Rows, each with roughly how far along a hidden order it lies (0 to 9)
In the rows, zero is written as 128.
[171  85 108 129 120 130 133 149 123 143 135 129 119 110 159 146 142 150
 133 141 144 120]
3
[171  95 101 125 123 122 125 144 130 147 101 137 116 108 204 136 159 143
 124 132 134 122]
2
[195 161 134 121 129 130 116 157 140 125 120  73 141 104  98 140 109 230
  87 137 235 163]
8
[195 172 136 120 135 130 107 158 145 121  99  74 137 105 116 131 125 232
  80 128 233 154]
8
[119 150 156 127 136 137 124 133 140 114 124 110 137 112  67 129 111 139
 141 122 161 136]
7
[ 62  73 127 135 127 135 140 109 118 136 140 178 115 143 157 123 136   6
 185 114  20  85]
1
[ 61  81 156 119 139 150 122 128 141 134  90 138 124 110 118 127 118  59
 167 103  92  36]
4
[ 91  82 161  96 148 164 125 145 141 134  78  92 108  94  89 147  98 112
 152 118 121  18]
5
[ 94  83 120 130 130 129 129 121 124 139  94 158 114 129 170 139 147  72
 153 121  90  86]
2
[173 140 126 125 124 141 138 146 128 127 139 101 145 107  87 141 102 175
 143 147 209 147]
7
[103  88 122 123 126 137 143 117 118 137 141 144 118 125  94 147 121 103
 158 144  92  90]
2
[121  69 130 126 126 134 120 135 138 137  81 141 119 108 150 137 144 114
 144 119 155  72]
4
[138  80 108 129 126 127 126 139 128 147 105 141 114 117 201 133 154 109
 127 129 105  93]
1
[153 140 144 124 132 139 120 143 143 120 112 100 133 101  76 133 109 172
 124 129 194 136]
7
[ 74  92 119 139 124 130 144 106 122 133 128 165 123 142 137 133 140  55
 163 129  41 103]
2
[118 124 134 152 117 123 116 119 145 121  93 160 131 125 116 117 156 102
 123 108  97 129]
5
[135 129 145 121 132 142 126 132 132 122 119 114 138 104  71 149  99 166
 175 135 212 121]
7
[176 109 111 113 129 136 136 150 120 144 142 100 125 100 126 153 116 159
 127 152 140 131]
3
[ 57 148 158 139 138 142 124 112 142 116  90 141 139 130  78 119 108  72
 159 109 104 103]
6
[109 120 134 113 141 143 137 130 126 131 126 101 131 111  90 145  99 124
 159 145 112 106]
5
[ 64  86 134 136 133 134 129 112 131 136 104 176  97 123 165 119 150  33
 156 111  18  67]
0
[ 99 145 153 132 133 150 138 126 131 108 127 101 146 142  44 145  87  79
 173 126 169 132]
9
[123 133 148 125 139 139 123 135 148 122  72 101 130 107 108 122 115 128
 130 112 155 108]
6
[178  96 112 128 117 124 113 143 137 141  94 136 122  94 166 141 153 193
 110 128 210 113]
4
[147 110 135 129 126 133 122 147 144 135  99 111 132  98 124 132 129 163
 123 125 183 103]
5
[ 77  76 127 124 134 129 142 107 126 140  94 170  96 126 173 120 148  41
 156 119  24  48]
0
[ 71 119 143 129 139 141 136 117 131 127 119 129 135 125  96 127 112  57
 158 128  48  96]
4
[205 149 113 108 128 126 137 149 134 131 110  60 146 102 108 146 111 247
  87 152 239 147]
8
[ 62 141 160 135 139 143 122 114 145 117  76 134 136 125  83 112 108  82
 156 109 108  94]
6
[170 100 120 122 117 112  85 135 144 144  77 168 119  91 171 132 170 248
  98 120 187 101]
3
[201 101  96  95 131 131 166 153 117 147 139  38 152 116 146 160  95 172
 116 159 178 129]
5
[ 94 137 150 127 136 139 134 117 135 121 111 115 136 115  55 137 103 113
 148 130 103 110]
5
[204 151 121 113 128 122 128 146 140 133 108  75 139  92 104 140 121 252
  75 150 212 147]
6
[153  94 117 130 122 123 111 144 136 144  96 155 114 100 187 130 163 151
 114 126 141 112]
2
[ 74  82 146 136 127 135 115 111 146 129  63 176 112 114 123 134 146  84
 157 106 123  57]
4
[129  93 118 139 122 126 121 129 137 139  96 151 118 116 166 133 154 117
 124 121 119 113]
3
[168  93 110 125 120 121 112 142 136 144  92 145 117  97 179 138 161 189
 113 128 171 109]
3
[ 93 115 121 123 134 134 171 108 111 135 151 112 128 132  95 138  93  75
 151 147  71 105]
2
[ 57 141 167 146 138 153 124 122 136 113 109 136 137 136  66 121  96  42
 188 106 105 106]
7
[185 103 104 105 130 132 154 149 115 147 133  79 129 105 135 155 101 162
 124 155 157 116]
3
[ 40  94 162 124 142 150 122 128 140 131 104 129 125 120 117 121 113  50
 170  97  78  48]
4
[ 85 125 170 139 137 167 132 141 132 109 133 101 126 130  38 145  81  54
 189 118 141 100]
9
[178 128 111 115 131 135 147 149 120 139 150  79 141 109 123 144 104 157
 128 153 139 157]
4
[178 117 135 108 133 146 129 155 131 137 119  85 128  85  97 148 100 192
 143 144 201 108]
6
[ 83  81 116 128 130 126 136 112 124 140 103 163 114 132 170 133 148  68
 156 124  55  75]
1
[173 120 126 130 121 123 111 146 143 135 107 123 140 105 145 127 142 194
 109 126 217 125]
5
[ 95 110 133 120 142 154 170 127 121 126 143  75 129 133  98 141  82  40
 163 140  76 106]
5
[215  67  96  98 117 114 148 144 124 153 106 114 109  87 158 165 143 199
  96 155 172  76]
0
[170  78 108 121 121 133 130 149 124 146 123 132 112 106 175 148 143 142
 131 138 146 102]
3
[ 81 108 158 136 131 137 112 120 151 118  73 154 127 127 114 118 137  79
 158 102 127  75]
5
[190 143 132 116 126 136 119 160 135 131 124  80 139  95  89 144 103 216
 109 141 223 136]
7
[ 56  85 149 145 127 136 106 109 148 131  77 194  99 107 121 123 158  75
 149 101  82  57]
2
[ 93 135 150 129 138 138 126 118 142 120  90 124 143 111  76 131 113 116
 148 120 118  99]
5
[168  86 107 119 123 117 108 143 136 147  89 147 113  93 196 134 171 173
 107 125 136 108]
2
[173 140 141 119 128 143 123 149 134 127 126 100 135  99  81 142 101 195
 139 136 255 133]
8
[ 65 123 155 127 139 143 128 118 139 125  92 129 133 120  85 128 106  88
 154 118  95  83]
4
[177  99 126 118 121 125  99 151 143 138  86 126 124 101 165 137 150 201
 104 119 231  94]
6
[185  86 112 116 123 133 133 156 125 145 130 106 118  99 145 155 132 153
 128 147 160 115]
4
[ 99  97 129 110 142 151 165 131 124 134 122  77 123 123 102 147  86  78
 152 144  95  75]
5
[106  90 135 102 142 147 141 131 126 137 113 115 112 106 107 150 104 116
 153 141  90  58]
3
[179  88 117 118 119 123 106 147 141 141  79 136 118  95 168 140 160 218
 103 125 230  80]
5
[ 55 127 165 151 130 137 110 115 150 115  88 173 128 125  99 110 142  60
 165 100 102  93]
5
[138 175 142 135 137 132 116 141 149 113  91  90 143 126 132 106 128 137
 105 110 153 181]
8
[174 166 132 123 132 123 109 148 145 125 100  87 144 108 133 124 127 223
  83 127 222 151]
7
[ 65  80 148 133 130 139 108 114 147 133  61 186  96 106 133 126 154  79
 149 101  98  34]
2
[161 114 105 112 128 127 165 134 110 147 145  92 132 117 128 155  95 151
 135 157 158 120]
2
[138 135 142 123 132 139 126 130 132 123 125 116 139 104  60 143 101 165
 159 138 179 128]
6
[173 177 134 124 133 122 108 148 145 123 101  84 144 109 123 125 128 226
  77 132 221 166]
7
[173 150 132 122 128 122 106 148 145 130  95  98 141 108 141 124 134 218
  90 124 234 135]
7
[150 128 124 155 113 114 107 127 142 128 108 171 132 120 138 121 164 150
 117 114 151 155]
4
[169 162 141 115 141 135  93 162 149 125  74  81 135 109 154 119 129 205
  92 114 215 143]
8
[169 157 141 128 131 131 118 149 143 124 114  86 139 103  98 128 117 191
 105 131 205 151]
7
[ 77  99 123 134 127 132 142 111 125 129 130 154 132 136 117 134 130  69
 162 133  62 109]
3

Part 2:
[118 142 123 161  75 114 173 128 149 120 140 123 112 161 144 128 130 114
 133 137 144 137 110 172 132 114  90 119 136 135 112 122 110 102  74 201
 123 126 125  94 115 124 103 151 111 129  83 130 134 127 118 175  90 136
 120 128 124 172 133 111 133 147 143 158 168 143 118 108 127 125 130 141
 144 124 119 103 119 144 187 142 109 118 151 136  79 158 119 141 110 167
 169 148  22 140 138 123 166 145 221  99 131 129 138 124 141 106 117 150
 157 155 143 141 124  95  84 120 123 114 114 108 146 128  67  86 158 172
 240 134  61 110 121 119 113 103 115 149 140 142 159 121 112  97 151 124
 145 179 255 143 145  61 125 137 125 169 125 150 180  80 107 123 120 140
 119 139 127 125 117 119 127]
8
[ 89 132 128 133 148 133 116 129 127 157 101 105  98 107 117 137 124 123
 125 155 114 125 139 137 129 172 129 181 139 125 122 147 145 119 159  69
 180 133 132 144 117 116 140 138 160 145 178 133 135 123 231  75 151 104
 125 159 140  71 148 201 138 126  86 157  66 105 153 118 117 126 157  87
 104 116 124 140 177  98 141 173 163 135 107 137 151 113 151 107 128  91
 158 129 112 128 124 142 109 137  68 194 127 118 143 111 109 171 124  75
 109  97 112 121  93 183 163 120 122 105 116 145 126 128 162 158 132 142
 113 128 152 148 131 123 163 133 125  93 129 118 152 124 121  86 124 139
  93 177  44 136  64 139 130  33 133 123 128 105 122 168 139 120 149 140
 134 120 134 128 146 124 139]
1
[ 96 135 130 135 152 130 124 133 127 152 103 108  96 107 137 137 123 129
 126 158 113 118 137 150 133 165 125 177 143 126 127 146 146 116 154  60
 172 131 137 137 117 115 145 116 140 142 187 134 132 127 218 113 135 108
 121 155 141  57 152 206 140 108  85 160  56 113 156 127 115 124 166  90
 102 118 139 146 180  92 128 156 161 134 102 141 159 101 146 108 127 101
 169 126  86 134 121 139 113 146  81 187 129 109 123 107 125 173 131  53
 118  98 116 125 102 188 129 125 123 114 123 143 125 121 132 171 135 137
 118 127 153 140 130 124 172 130 125  92 126 119 145 134 124  76 109 137
 107 172   5 149 100 151 131  28 140 127 124  99 133 174 153 119 149 145
 136 119 132 128 147 149 140]
1
[120 126 124 167  92 117 171 135 149 105 130 118  99 153 163 128 114 119
 128 129 134 123 100 205 138  99  58 165 147 143 123 137 124  77  87 235
 143 125 138  97 104 117 109 139  85 118 115 128 128 129 135 176 108 111
 109 119 121  99 153 131 136 126 133 163 170 142 122 114 128 113 151 131
 123 119  71 125 134 142 246 169 120 105 147 138  93 145 152 131 108 134
 192 144  28 172 125 120 139 152 200 100 135  98 140 132 137 141 115 119
 191 136 133 146 105 101  41 123 118 158 144 116 139 117 112 116 155 136
 217 134   5  94 101 125 152  94 108 117 119 125 142 118 101  96 163 108
 142 206 255 142 209  81 125 130 124 173 145 162 182 107 120 124 133 132
 130 137 127 126 149 100 113]
6
[ 95 120 143  89 152 141 107 129 115 114 145 136 186 105 160 125 134 158
 119 125 129 117 131  97 126 128 206  86 134 125 135 125 139 125 139 126
  83 119 122 126 144 140 137 104 124 119 117 119 122 122  30 132 137 148
 140 118 118 122  95  94 115 110 164  58 130 137 100 145 130 133 110 155
 142 138 174 149 103 141  93  72  94 127 128 105 139 141  98 137 139 118
  67  96 205 119 126 119 104 129  81  38 121 150 118 145 123 103  99 172
 145 145 127 120 144  95 134 140 131 163 169 125 116 130 113 112 113  70
  55 125 156 111 125 144 152 132 141 159 112 138  82 153 146 189 167 127
 132  56   6  97 194 159 130 196 131  87 129 126  95 140 159 131 123 108
 132 122 116 123 136 117 105]
6
[  8 143 134 106 105 135 114 128 120 146 145 122 160 128 155 133 161 124
 134 176 142 146 138  74 117 107 150  71 144 120 123 122 118 167 118 140
  92 122 113  61 157 135 121 132 111 147 101 119 134 128  85 143 109 155
 140 143 119 124 101 116 128 123 177  94 114 134 109  80 135 143 105 147
 164 141 167 106 147 149  70 108  95 119 131 108  85 165 114 144 142 167
 116 103 186  98 127 126 139 130 156  14 116 190 109 157 138  88  99 203
 122 153 126 100 152  60 156 130 127 154 120 135 142 137  79  93 123 118
 152 130 190 119 140 139  82 133 133 182 137 136 114 150 134 189 150 151
 106 118 114 104 140  69 140 224 126 105 123 118 120  95 150 135 113 128
 130 129 129 111 125 135 120]
9
[156 137 120 168  79 113 176 132 152 106 138 127  97 149 140 127 120 114
 136 130 143 129 104 183 134  88  61 153 134 140 119 126 114  95  75 237
 124 129 132  87 110 121 113 141 102 118  95 129 128 140 102 184 102 121
 114 120 124 148 146 108 134 143 141 165 174 142 121 123 128 118 141 138
 123 122  78 108 138 148 203 152 113 109 151 140  81 139 141 141 111 139
 179 142  16 156 137 122 152 140 222 103 134 111 136 134 132 125 124 137
 169 136 141 142 139  96  42 118 124 109 118 114 128 131  97 107 152 152
 221 132  43 105 114 121 122 104 110 125 136 128 154 119 109 106 146 109
 153 178 255 143 197  64 125 162 123 175 138 169 172  89 102 127 124 133
 121 139 134 125 127 129 124]
7
[ 84 136 126 126  82 135 135 125 130 146 153 117 134 148 171 129 152 123
 125 173 148 147 135  84 123  91 121  84 150 121 117 120 105 167 100 134
 120 122 117  78 146 129 107 142 101 158  81 121 134 130 106 172  77 153
 141 151 117 161 106 122 134 135 183  90 115 139 116  80 141 139 115 144
 160 137 145 104 158 160  93 130 111 114 132 110  65 178 123 144 130 184
 128 107 129 103 120 124 165 134 177  12 121 159 118 134 130  97 111 177
 150 155 129 112 148  47 155 124 121 149 119 128 142 135  67  94 140 148
 200 136 177 109 137 123  87 119 131 176 141 142 131 146 112 133 175 140
 110 147 231 119 122  52 143 225 126 129 115 134 139  76 134 133 114 138
 126 130 129 115 110 147 122]
9
[  1 150 143  90 129 138 112 132 109 134 145 131 163  97 178 130 157 151
 128 150 136 127 138  97 123 136 161  85 136 117 125 128 132 168 133 135
  69 122 111  79 161 142 144 108  94 138 116 120 131 135  57 130 129 167
 146 137 140 121 103 148 124 131 191  61 101 133 110 110 123 136 112 152
 162 144 212 141 128 130  60  56  72 129 135 121 121 144  88 144 141 143
  82  91 207 110 143 124 115 122 134   1 115 184 102 163 132  91  85 173
 124 143 127 108 147  76 125 138 133 172 144 126 138 124  70  91 120 112
  86 128 194 114 131 149 122 130 137 178 126 144  87 144 152 184 168 142
 125  71  35  95 144 115 128 243 141  87 116 106 104 128 162 130 125 120
 130 121 120 114 120 135 114]
7
[ 84 141 123 161 129 119 141 144 141 110 112 120  97 124 132 129 120 130
 137 143 125 118 110 209 134 136  85 172 136 140 115 146 147  80 114 228
 132 131 143  82 108 117 140 123 100 115 167 127 126 138 180 145 140 117
 109 114 149  58 153 163 136 116 106 190 141 132 134 121 115 115 173 114
  83 119  91 146 155 114 194 146 137 101 136 152 127  95 159 124 127 116
 191 140  90 169 141 127 105 142 179 157 134 129 112 156 128 149 143 125
 149 109 125 120 111 140  51 124 129 105 103 142 134 119 160 148 137 124
 145 126  17 101 110 132 162 112 106 109 124 107 135 115 125  52  96 114
 133 193  80 148 204 111 125  52 132 157 138 134 150 152 119 123 138 125
 137 125 143 125 140 142 121]
4
[ 87 131 120 146  68 122 158 125 142 135 144 118 113 163 152 129 144 102
 128 160 137 149 124 113 127  82  96 109 145 127 106 122 100 137  97 167
 132 125 115  85 127 126  94 154 117 145  75 123 135 129 126 174  82 139
 127 142 110 137 118 114 135 135 160 130 146 140 117  77 139 131 114 145
 160 132 112  90 133 165 149 165 123 113 141 120  54 181 127 144 117 195
 150 132  81 117 130 124 171 130 206  54 126 145 139 128 126 102 109 202
 150 155 138 124 128  68 128 121 119 119 122 111 149 133  63  98 152 168
 226 140 118 117 134 115  85 115 124 167 143 142 134 131 109 102 166 128
 126 168 255 135 106  30 134 222 118 155 122 139 160  65 119 130 115 142
 120 140 129 121 111 137 124]
9
[ 93 120 132 118 156 132 121 121 121 157 113 124 119 125 106 128 107 121
 120 111 118 125 150 109 133 159 107 158 121 119 132 127 132 137 165   1
 181 131 134 211 125 119 136 119 170 141 154 136 128 119 163  78 158 107
 134 150 122 146 137 155 130 137  62 116  81 108 157 145 124 126 129  99
 113 119 137 132 151 117 104 161 167 149  99 134 172 106 131 109 126 105
 125 131 164 112 121 141 140 120  28 239 133 102 142  61 130 170 146  55
  86 102 120 143 111 200 198 124 127 111 129 129 119 140 151 179 131 152
  81 131 213 161 135 114 152 144 141  94 126 135 148 123 120  94 100 144
 117 111  63 142   9 193 130  39 134 135 119 100  98 157 132 121 139 148
 126 123 125 141 133 157 153]
0
[158 114 136 124 156 131 132 121 123 164 106 126 123 124 129 128 106 126
 116 113 117 120 150 119 132 154 129 157 122 119 141 125 132 140 167   1
 166 130 133 213 121 124 133 118 181 142 156 137 129 117 196  98 149 112
 135 151 129 171 137 160 132 124  49 108  68 108 155 149 121 125 131 100
 126 118 147 133 135 102 116 141 164 148 100 131 165 112 129 106 121 105
 126 130 149 116 112 141 134 130  18 223 132  95 144  67 128 165 140  50
 100 116 123 153 120 200 194 129 124 115 143 122 119 139 141 159 134 138
 102 129 211 159 134 110 164 140 146  91 128 137 150 134 120 107 112 140
 114 110  70 141  11 196 130  49 139 119 120 109 111 152 133 115 142 148
 123 123 122 138 136 156 159]
0
